Below is a small trained network, with its code and all its weights. Each question gives an input and a class and asks what happens when units are switched off, that is, made to give their printed mean instead of their output.

import numpy as np


def w(rows, s, z=0):
    codes = np.array(rows[::2]) - 128.0
    scale = np.full(codes.shape[1], s)
    scale[-1] = z or s
    return codes * scale


def norm(h):
    return h / np.sqrt((h * h).mean(-1, keepdims=True) + 1e-5)


def f(y):
    return y / 2 * (1 + np.tanh(0.7978845608 * (y + 0.044715 * y**3)))


def log_softmax(a):
    a = a - a.max(-1, keepdims=True)
    return a - np.log(np.exp(a).sum(-1, keepdims=True))


def net(x, mask):
    res = np.array(x, float).reshape(1, 4) / 4 @ E
    u = 0
    for l in range(3):
        y = f(norm(res) @ A[l][:, :-1].T + A[l][:, -1])
        res = res + np.where(mask[u : u + 7], y, B[l][:, -1]) @ B[l][:, :-1]
        u += 7
    return log_softmax(norm(res)[-1] @ U[:, :-1].T + U[:, -1])


A, B = {}, {}
E = w([
[43,100,130,116,13,138,96,87],'x0',
[125,202,93,113,88,164,198,155],'x1',
[208,197,172,195,180,158,240,113],'x2',
[164,150,234,102,110,149,1,159],'x3',
],0.0067)
A[0] = w([
[148,125,146,96,197,40,138,88,177],'L0N1',
[174,115,173,78,213,2,138,85,155],'L0N2',
[235,73,164,88,112,124,81,185,105],'L0N3',
[175,99,122,151,87,147,205,156,255],'L0N4',
[84,191,111,75,114,225,137,124,107],'L0N5',
[123,178,170,113,195,113,173,191,38],'L0N6',
[86,69,87,164,76,139,211,27,215],'L0N7',
],0.007,0.0009)
B[0] = w([
[161,115,103,85,89,98,161,111,178],'L0N1',
[142,62,117,2,110,135,99,75,207],'L0N2',
[97,50,162,179,116,171,103,189,195],'L0N3',
[78,231,53,93,102,125,118,121,200],'L0N4',
[148,82,133,207,94,109,171,134,177],'L0N5',
[147,170,112,129,94,104,152,184,193],'L0N6',
[142,46,244,164,93,58,177,135,255],'L0N7',
],0.0078,0.0045)
A[1] = w([
[164,175,107,189,152,206,139,53,36],'L1N1',
[155,108,115,147,88,50,123,32,183],'L1N2',
[37,119,87,109,109,181,119,103,165],'L1N3',
[72,111,92,144,203,91,191,30,46],'L1N4',
[41,127,137,123,116,57,215,10,47],'L1N5',
[237,85,146,171,95,140,254,118,255],'L1N6',
[23,121,69,140,161,114,156,166,130],'L1N7',
],0.0067,0.0018)
B[1] = w([
[184,141,130,176,156,105,52,136,129],'L1N1',
[251,168,149,133,104,87,182,93,179],'L1N2',
[135,135,140,102,75,87,196,155,139],'L1N3',
[109,57,168,119,78,108,138,79,155],'L1N4',
[153,111,193,3,125,79,105,213,203],'L1N5',
[75,97,93,91,116,101,106,39,254],'L1N6',
[143,138,197,146,221,166,72,144,139],'L1N7',
],0.0075,0.0071)
A[2] = w([
[255,58,117,120,223,66,125,148,149],'L2N1',
[146,19,116,181,151,175,35,252,116],'L2N2',
[129,60,164,184,133,175,27,130,220],'L2N3',
[121,119,161,137,22,109,182,213,2],'L2N4',
[110,162,190,154,29,158,103,189,253],'L2N5',
[29,116,143,127,64,47,167,8,198],'L2N6',
[142,64,128,117,138,251,53,148,146],'L2N7',
],0.0063,0.00085)
B[2] = w([
[129,83,117,160,87,1,166,97,188],'L2N1',
[80,142,220,143,236,209,93,131,203],'L2N2',
[107,106,196,212,197,160,146,183,190],'L2N3',
[174,109,147,146,132,76,171,133,187],'L2N4',
[169,131,134,47,152,57,192,68,189],'L2N5',
[191,92,88,87,133,81,137,130,255],'L2N6',
[108,130,145,52,56,214,136,103,175],'L2N7',
],0.0082,0.0069)
U = w([
[154,175,46,183,144,159,145,148,6],'0',
[209,45,140,90,102,2,231,119,249],'1',
[109,59,230,124,192,210,115,157,81],'2',
],0.0096,0.0015)

Each question gives the input, the list of numbers given to net, and the class t.
The units are the neurons (one row each of A and B). Each row of codes is followed by its name. A weight is (code - 128) times the scale printed after its matrix; where a second scale follows, it is the last column's (A, B and U).
mask holds one flag per neuron, layer by layer. A switched-off neuron (its flag False) gives its mean, the last column of its row in B, instead of its output. The means were averaged over made-up inputs and are rounded, as every weight is.
A unit's drop is (log p(t) with every unit on - log p(t) with that unit switched off) / (log p(t) with every unit on - log p(t) with every unit switched off).
most important unit: the unit with the biggest drop
top k neurons: the k neurons with the biggest drops, biggest first
top k neurons in layer l: the k neurons of layer l with the biggest drops, biggest first
drop when u is switched off: that unit's drop, to one decimal
input [-7,2,3,-2], class 0: most important unit : L0N7
input [1,-3,8,2], class 0: top 2 neurons in layer 2 : [L2N5 L2N4]
input [-8,0,-4,2], class 2: top 2 neurons : [L0N3 L2N2]
input [0,1,3,2], class 0: top 2 neurons : [L0N7 L1N5]
input [-3,1,7,3], class 0: top 2 neurons : [L0N7 L1N5]
input [-4,4,4,-2], class 0: top 2 neurons in layer 0 : [L0N7 L0N4]
input [1,-4,2,1], class 2: top 3 neurons : [L0N3 L0N7 L0N4]
input [-7,8,-1,8], class 2: top 3 neurons : [L0N3 L2N2 L1N2]
input [1,-3,-8,-1], class 2: top 2 neurons in layer 1 : [L1N6 L1N7]
input [2,0,6,4], class 0: top 2 neurons in layer 1 : [L1N5 L1N1]
input [2,8,-2,8], class 2: top 2 neurons in layer 1 : [L1N2 L1N6]
input [-2,-6,2,2], class 2: top 2 neurons in layer 0 : [L0N3 L0N7]
input [-4,5,6,1], class 0: drop when L0N7 is switched off : 0.1
input [2,3,4,3], class 0: drop when L0N2 is switched off : 0.2
input [-5,-6,-6,5], class 2: drop when L1N5 is switched off : 0.0
input [-1,4,7,-2], class 0: most important unit : L0N4
